Here is a tiny trained network, its code and every weight. The questions are about switching its units off for an input and a class, where a switched-off unit gives its printed mean instead of its output.

import numpy as np


def w(rows, s, z=0):
    codes = np.array(rows[::2]) - 128.0
    scale = np.full(codes.shape[1], s)
    scale[-1] = z or s
    return codes * scale


def norm(h):
    return h / np.sqrt((h * h).mean(-1, keepdims=True) + 1e-5)


def f(y):
    return np.maximum(y, 0)


def log_softmax(a):
    a = a - a.max(-1, keepdims=True)
    return a - np.log(np.exp(a).sum(-1, keepdims=True))


def net(x, mask):
    res = np.array(x, float).reshape(1, 3) / 4 @ E
    u = 0
    for l in range(3):
        y = f(norm(res) @ A[l][:, :-1].T + A[l][:, -1])
        res = res + np.where(mask[u : u + 4], y, B[l][:, -1]) @ B[l][:, :-1]
        u += 4
    return log_softmax(norm(res)[-1] @ U[:, :-1].T + U[:, -1])


A, B = {}, {}
E = w([
[150,230,84],'x0',
[8,105,118],'x1',
[166,119,104],'x2',
],0.012)
A[0] = w([
[58,254,8,78],'0.n1',
[160,212,93,139],'0.n2',
[183,183,124,144],'0.n3',
[59,234,111,2],'0.n4',
],0.011,0.0035)
B[0] = w([
[187,144,166,255],'0.n1',
[138,197,166,210],'0.n2',
[87,246,54,197],'0.n3',
[166,93,183,196],'0.n4',
],0.012,0.0071)
A[1] = w([
[122,248,34,69],'1.n1',
[208,110,161,93],'1.n2',
[137,229,2,63],'1.n3',
[192,227,61,254],'1.n4',
],0.0076,0.0056)
B[1] = w([
[1,144,156,173],'1.n1',
[214,48,244,152],'1.n2',
[226,184,191,167],'1.n3',
[36,121,167,255],'1.n4',
],0.0073,0.0082)
A[2] = w([
[104,130,202,2],'2.n1',
[103,99,9,244],'2.n2',
[169,135,251,148],'2.n3',
[52,178,195,206],'2.n4',
],0.012,0.0059)
B[2] = w([
[124,111,122,143],'2.n1',
[83,135,246,150],'2.n2',
[240,114,135,238],'2.n3',
[174,36,136,251],'2.n4',
],0.011)
U = w([
[253,106,249,255],'0',
[27,201,64,1],'1',
[3,199,57,1],'2',
[184,255,154,248],'3',
[15,47,248,253],'4',
[70,168,38,1],'5',
[9,214,34,1],'6',
],0.01,0.0059)

Each question gives the input, the list of numbers given to net, and the class t.
The units are the neurons (one row each of A and B). Each row of codes is followed by its name. A weight is (code - 128) times the scale printed after its matrix; where a second scale follows, it is the last column's (A, B and U).
mask holds one flag per neuron, layer by layer. A switched-off neuron (its flag False) gives its mean, the last column of its row in B, instead of its output. The means were averaged over made-up inputs and are rounded, as every weight is.
A unit's drop is (log p(t) with every unit on - log p(t) with that unit switched off) / (log p(t) with every unit on - log p(t) with every unit switched off).
The circuit of an input: a set's keep is (log p(t) with only the set's units on - log p(t) with every unit switched off) / (log p(t) with every unit on - log p(t) with every unit switched off). Starting from all 12 units, units are removed one at a time, each time the one whose removal leaves the highest keep (on an exact tie, the one counted first), for as long as the keep stays at least 0.8.
circuit, biggest first: the units of the circuit, biggest drop first
unit that matters most: the unit with the biggest drop
top k neurons: the k neurons with the biggest drops, biggest first
k most important neurons of layer l: the k neurons of layer l with the biggest drops, biggest first
drop of u: that unit's drop, to one decimal
input [3,-2,6], class 3: circuit, biggest first : 0.n3; 2.n3
input [-2,2,2], class 4: 2 most important neurons of layer 0 : 0.n1; 0.n2
input [1,6,-3], class 0: circuit, biggest first : 0.n3; 1.n4
input [-5,4,8], class 4: circuit, biggest first : 2.n3; 0.n1
input [-7,2,5], class 4: circuit, biggest first : 0.n1; 2.n3; 0.n4
input [8,8,-5], class 0: top 2 neurons : 0.n1; 0.n4
input [-1,6,7], class 4: circuit, biggest first : 2.n3
input [4,-4,0], class 3: 2 most important neurons of layer 0 : 0.n3; 0.n4
input [3,-4,-7], class 3: 2 most important neurons of layer 0 : 0.n3; 0.n2
input [4,7,-1], class 0: 3 most important neurons of layer 0 : 0.n1; 0.n4; 0.n3
input [8,6,3], class 0: 2 most important neurons of layer 0 : 0.n4; 0.n1
input [-4,3,5], class 4: top 2 neurons : 0.n1; 2.n3
input [-2,5,7], class 4: drop of 2.n3 : 0.2
input [3,-3,6], class 3: drop of 0.n3 : 0.7
input [6,8,8], class 0: drop of 0.n1 : 0.4
input [8,6,2], class 0: unit that matters most : 0.n4
